Here is a tiny trained network, its code and every weight. The questions are about switching its units off for an input and a class, where a switched-off unit gives its printed mean instead of its output.

import numpy as np


def w(rows, s, z=0):
    codes = np.array(rows[::2]) - 128.0
    scale = np.full(codes.shape[1], s)
    scale[-1] = z or s
    return codes * scale


def f(y):
    return np.maximum(y, 0)


def log_softmax(a):
    a = a - a.max(-1, keepdims=True)
    return a - np.log(np.exp(a).sum(-1, keepdims=True))


def net(x, mask):
    res = np.array(x, float).reshape(1, 6) / 4 @ E
    y = f(res @ A[0][:, :-1].T + A[0][:, -1])
    res = res + np.where(mask, y, B[0][:, -1]) @ B[0][:, :-1]
    return log_softmax(res[-1] @ U[:, :-1].T + U[:, -1])


A, B = {}, {}
E = w([
[180,105,33,111,118,121,151,143,168],'x0',
[116,84,160,160,115,108,174,61,152],'x1',
[200,102,184,196,119,50,91,151,86],'x2',
[155,135,110,208,171,156,158,118,150],'x3',
[160,153,160,134,114,119,73,134,246],'x4',
[150,169,81,117,110,33,131,68,164],'x5',
],0.014)
A[0] = w([
[163,77,110,191,201,225,98,233,72,177],'neuron 0',
[118,252,112,12,125,175,78,158,181,207],'neuron 1',
[92,177,133,142,200,121,227,130,127,155],'neuron 2',
[58,181,201,95,100,101,68,163,19,196],'neuron 3',
[121,120,78,40,109,121,143,104,220,244],'neuron 4',
[128,211,49,53,150,232,123,176,190,198],'neuron 5',
[109,31,177,128,78,44,100,38,182,186],'neuron 6',
[134,172,72,82,101,201,158,105,184,161],'neuron 7',
[126,105,105,108,59,31,190,31,66,236],'neuron 8',
[63,169,186,90,125,98,53,233,55,164],'neuron 9',
[8,52,94,238,146,163,184,40,92,160],'neuron 10',
[181,116,117,246,150,135,179,192,71,254],'neuron 11',
[2,54,219,142,78,122,101,128,231,158],'neuron 12',
],0.0077,0.0037)
B[0] = w([
[69,104,131,213,137,198,152,228,184,221],'neuron 0',
[45,192,117,70,142,104,95,111,169,249],'neuron 1',
[137,66,58,147,178,93,109,22,134,167],'neuron 2',
[115,69,213,71,179,87,50,153,70,225],'neuron 3',
[120,169,65,34,93,100,148,141,155,226],'neuron 4',
[37,146,22,138,101,162,98,111,174,248],'neuron 5',
[191,155,175,88,111,118,190,152,118,220],'neuron 6',
[106,166,13,86,177,150,130,110,133,206],'neuron 7',
[132,97,134,117,74,43,192,150,85,221],'neuron 8',
[115,124,193,165,148,147,2,131,91,218],'neuron 9',
[151,9,85,162,216,124,178,71,115,208],'neuron 10',
[164,106,111,237,145,159,151,208,164,210],'neuron 11',
[166,190,181,67,185,199,169,92,114,203],'neuron 12',
],0.0084,0.015)
U = w([
[140,112,89,79,101,165,155,126,153,116],'0',
[100,75,139,95,43,91,180,150,36,89],'1',
[2,215,95,104,153,129,98,86,176,109],'2',
[209,219,198,62,177,161,184,71,134,114],'3',
[116,90,145,185,140,234,143,254,156,137],'4',
[250,191,125,159,85,18,99,159,167,255],'5',
[102,119,215,101,180,116,18,155,70,119],'6',
[139,56,109,162,197,125,159,46,99,59],'7',
],0.0094,0.0032)

Each question gives the input, the list of numbers given to net, and the class t.
The units are the neurons (one row each of A and B). Each row of codes is followed by its name. A weight is (code - 128) times the scale printed after its matrix; where a second scale follows, it is the last column's (A, B and U).
mask holds one flag per neuron, in row order. A switched-off neuron (its flag False) gives its mean, the last column of its row in B, instead of its output. The means were averaged over made-up inputs and are rounded, as every weight is.
A unit's drop is (log p(t) with every unit on - log p(t) with that unit switched off) / (log p(t) with every unit on - log p(t) with every unit switched off).
The circuit of an input: a set's keep is (log p(t) with only the set's units on - log p(t) with every unit switched off) / (log p(t) with every unit on - log p(t) with every unit switched off). Starting from the 12 units with the biggest drops (on a tie, the unit counted first), units are removed one at a time, each time the one whose removal leaves the highest keep (on an exact tie, the one counted first), for as long as the keep stays at least 0.8.
units of the circuit, in order: the units of the circuit, biggest drop first
most important unit: the unit with the biggest drop
top k neurons: the k neurons with the biggest drops, biggest first
drop when u is switched off: that unit's drop, to one decimal
input [1,8,-1,7,6,-3], class 3: units of the circuit, in order -> [neuron 12]
input [4,6,6,0,-2,2], class 5: top 2 neurons -> [neuron 11; neuron 3]
input [-2,6,1,-2,5,8], class 3: top 3 neurons -> [neuron 12; neuron 6; neuron 11]
input [7,1,-7,6,-8,-5], class 7: top 2 neurons -> [neuron 10; neuron 2]
input [-8,4,-3,-1,-6,8], class 7: top 3 neurons -> [neuron 10; neuron 2; neuron 4]
input [-3,4,1,5,4,-2], class 3: units of the circuit, in order -> [neuron 12; neuron 5]
input [-3,3,-3,-6,-6,0], class 1: top 2 neurons -> [neuron 8; neuron 1]
input [-7,6,-1,8,-8,-7], class 7: top 2 neurons -> [neuron 10; neuron 2]
input [-7,8,1,-3,-5,-6], class 7: top 3 neurons -> [neuron 10; neuron 1; neuron 2]
input [-3,0,4,0,-8,-2], class 4: top 3 neurons -> [neuron 11; neuron 0; neuron 1]
input [7,0,6,3,2,0], class 4: top 3 neurons -> [neuron 11; neuron 4; neuron 8]
input [5,-3,-3,8,-6,2], class 7: top 2 neurons -> [neuron 2; neuron 10]
input [6,5,-1,0,-7,-5], class 7: top 2 neurons -> [neuron 10; neuron 2]
input [-3,3,-2,-2,7,1], class 3: most important unit -> neuron 12
input [-2,7,7,-4,-1,7], class 1: drop when neuron 10 is switched off -> -0.1
input [-1,5,-8,-7,-6,2], class 1: drop when neuron 10 is switched off -> 0.2
input [7,7,-1,-5,5,-8], class 3: drop when neuron 12 is switched off -> 0.5
